Below is a small trained network, with its code and all its weights. Each question gives an input and a class and asks what happens when units are switched off, that is, made to give their printed mean instead of their output.

import numpy as np


def w(rows, s, z=0):
    codes = np.array(rows[::2]) - 128.0
    scale = np.full(codes.shape[1], s)
    scale[-1] = z or s
    return codes * scale


def norm(h):
    return h / np.sqrt((h * h).mean(-1, keepdims=True) + 1e-5)


def f(y):
    return y / 2 * (1 + np.tanh(0.7978845608 * (y + 0.044715 * y**3)))


def log_softmax(a):
    a = a - a.max(-1, keepdims=True)
    return a - np.log(np.exp(a).sum(-1, keepdims=True))


def net(x, mask):
    res = np.array(x, float).reshape(1, 6) / 4 @ E
    u = 0
    for l in range(2):
        y = f(norm(res) @ A[l][:, :-1].T + A[l][:, -1])
        res = res + np.where(mask[u : u + 12], y, B[l][:, -1]) @ B[l][:, :-1]
        u += 12
    return log_softmax(norm(res)[-1] @ U[:, :-1].T + U[:, -1])


A, B = {}, {}
E = w([
[152,212,184,81,24,240,113],'x0',
[132,127,138,129,134,123,126],'x1',
[126,132,121,130,118,123,128],'x2',
[207,227,79,255,156,151,47],'x3',
[134,118,136,128,144,135,129],'x4',
[1,151,167,249,140,102,187],'x5',
],0.0086)
A[0] = w([
[117,254,161,142,128,74,133,11],'0.n1',
[79,95,129,226,145,103,174,110],'0.n2',
[191,189,53,173,192,60,104,132],'0.n3',
[79,67,157,106,71,184,155,148],'0.n4',
[135,170,160,205,140,174,78,1],'0.n5',
[132,84,148,82,98,118,121,142],'0.n6',
[78,44,129,35,142,56,166,146],'0.n7',
[29,134,182,198,96,146,175,150],'0.n8',
[121,187,141,155,53,195,97,152],'0.n9',
[176,60,124,24,90,194,120,44],'0.n10',
[179,83,43,81,163,111,79,161],'0.n11',
[127,115,148,142,97,170,30,78],'0.n12',
],0.0099,0.0074)
B[0] = w([
[120,133,127,245,122,212,124,139],'0.n1',
[85,134,64,136,174,77,234,209],'0.n2',
[190,49,177,164,127,141,54,231],'0.n3',
[120,63,180,152,65,56,93,204],'0.n4',
[2,166,69,79,105,137,245,159],'0.n5',
[121,158,126,143,92,153,107,171],'0.n6',
[151,163,8,50,202,173,151,255],'0.n7',
[92,31,193,127,63,72,98,248],'0.n8',
[143,197,91,103,172,103,135,232],'0.n9',
[61,243,161,56,110,158,236,198],'0.n10',
[196,114,184,78,54,106,23,218],'0.n11',
[132,98,116,99,164,96,164,144],'0.n12',
],0.0089,0.008)
A[1] = w([
[146,187,167,147,85,140,156,120],'1.n1',
[101,92,251,63,30,184,129,120],'1.n2',
[148,95,158,225,118,64,143,39],'1.n3',
[117,103,193,204,176,82,120,3],'1.n4',
[198,97,123,180,159,65,88,150],'1.n5',
[133,89,200,80,21,177,128,92],'1.n6',
[122,122,118,225,103,221,84,97],'1.n7',
[168,178,99,35,118,160,85,97],'1.n8',
[201,170,116,27,159,165,122,77],'1.n9',
[65,230,153,147,54,213,186,105],'1.n10',
[104,40,219,163,55,157,69,86],'1.n11',
[150,28,34,179,186,82,152,117],'1.n12',
],0.011,0.0058)
B[1] = w([
[48,125,98,150,157,124,181,168],'1.n1',
[68,44,193,193,44,54,138,248],'1.n2',
[176,178,48,90,241,230,54,179],'1.n3',
[186,232,30,140,213,126,21,159],'1.n4',
[209,90,198,68,93,152,70,205],'1.n5',
[113,1,235,141,82,81,106,213],'1.n6',
[59,143,149,69,152,34,204,157],'1.n7',
[78,201,44,230,223,204,70,254],'1.n8',
[153,211,49,231,221,193,165,249],'1.n9',
[14,60,146,155,68,45,238,241],'1.n10',
[240,58,205,68,86,108,31,189],'1.n11',
[48,212,117,141,73,172,205,239],'1.n12',
],0.0093,0.0074)
U = w([
[173,226,35,180,235,200,68,80],'0',
[4,129,144,101,80,68,224,80],'1',
[198,22,235,63,42,48,28,254],'2',
],0.013,0.0063)

Each question gives the input, the list of numbers given to net, and the class t.
The units are the neurons (one row each of A and B). Each row of codes is followed by its name. A weight is (code - 128) times the scale printed after its matrix; where a second scale follows, it is the last column's (A, B and U).
mask holds one flag per neuron, layer by layer. A switched-off neuron (its flag False) gives its mean, the last column of its row in B, instead of its output. The means were averaged over made-up inputs and are rounded, as every weight is.
A unit's drop is (log p(t) with every unit on - log p(t) with that unit switched off) / (log p(t) with every unit on - log p(t) with every unit switched off).
The circuit of an input: a set's keep is (log p(t) with only the set's units on - log p(t) with every unit switched off) / (log p(t) with every unit on - log p(t) with every unit switched off). Starting from the 12 units with the biggest drops (on a tie, the unit counted first), units are removed one at a time, each time the one whose removal leaves the highest keep (on an exact tie, the one counted first), for as long as the keep stays at least 0.8.
circuit, biggest first: the units of the circuit, biggest drop first
most important unit: the unit with the biggest drop
k most important neurons: the k neurons with the biggest drops, biggest first
top k neurons in layer l: the k neurons of layer l with the biggest drops, biggest first
drop of u: that unit's drop, to one decimal
input [0,-2,6,1,7,0], class 2: circuit, biggest first => [0.n3]
input [-6,3,-2,7,4,0], class 2: 2 most important neurons => [0.n3 1.n5]
input [-1,8,-2,6,2,-5], class 2: top 2 neurons in layer 0 => [0.n3 0.n7]
input [-3,-4,2,0,-8,-8], class 0: top 2 neurons in layer 0 => [0.n8 0.n4]
input [1,6,2,-5,1,-6], class 1: 3 most important neurons => [0.n10 0.n9 1.n2]
input [0,-6,-4,-4,-6,-3], class 0: top 2 neurons in layer 0 => [0.n7 0.n8]
input [1,-1,-6,-8,7,-6], class 1: top 4 neurons in layer 1 => [1.n2 1.n6 1.n3 1.n4]
input [5,8,-8,0,-3,-6], class 1: 2 most important neurons => [0.n10 0.n7]
input [3,-4,-5,0,6,-5], class 1: 2 most important neurons => [0.n10 0.n7]
input [0,7,1,-6,-2,-2], class 0: 2 most important neurons => [0.n7 0.n8]
input [4,5,7,0,-6,-5], class 1: 4 most important neurons => [0.n10 0.n7 1.n10 1.n2]
input [-5,-8,-8,1,3,5], class 0: 3 most important neurons => [1.n3 1.n4 1.n10]
input [0,7,8,8,6,-5], class 2: 2 most important neurons => [0.n3 0.n7]
input [-8,0,-3,-8,-2,-3], class 0: most important unit => 0.n7
input [-5,-8,-6,1,8,4], class 0: top 3 neurons in layer 1 => [1.n3 1.n4 1.n10]
input [3,5,-8,-4,2,8], class 2: drop of 0.n8 => 0.5
input [-3,3,-7,-8,4,-2], class 0: drop of 0.n7 => 1.4
input [-8,2,7,4,4,8], class 0: drop of 1.n3 => 0.1
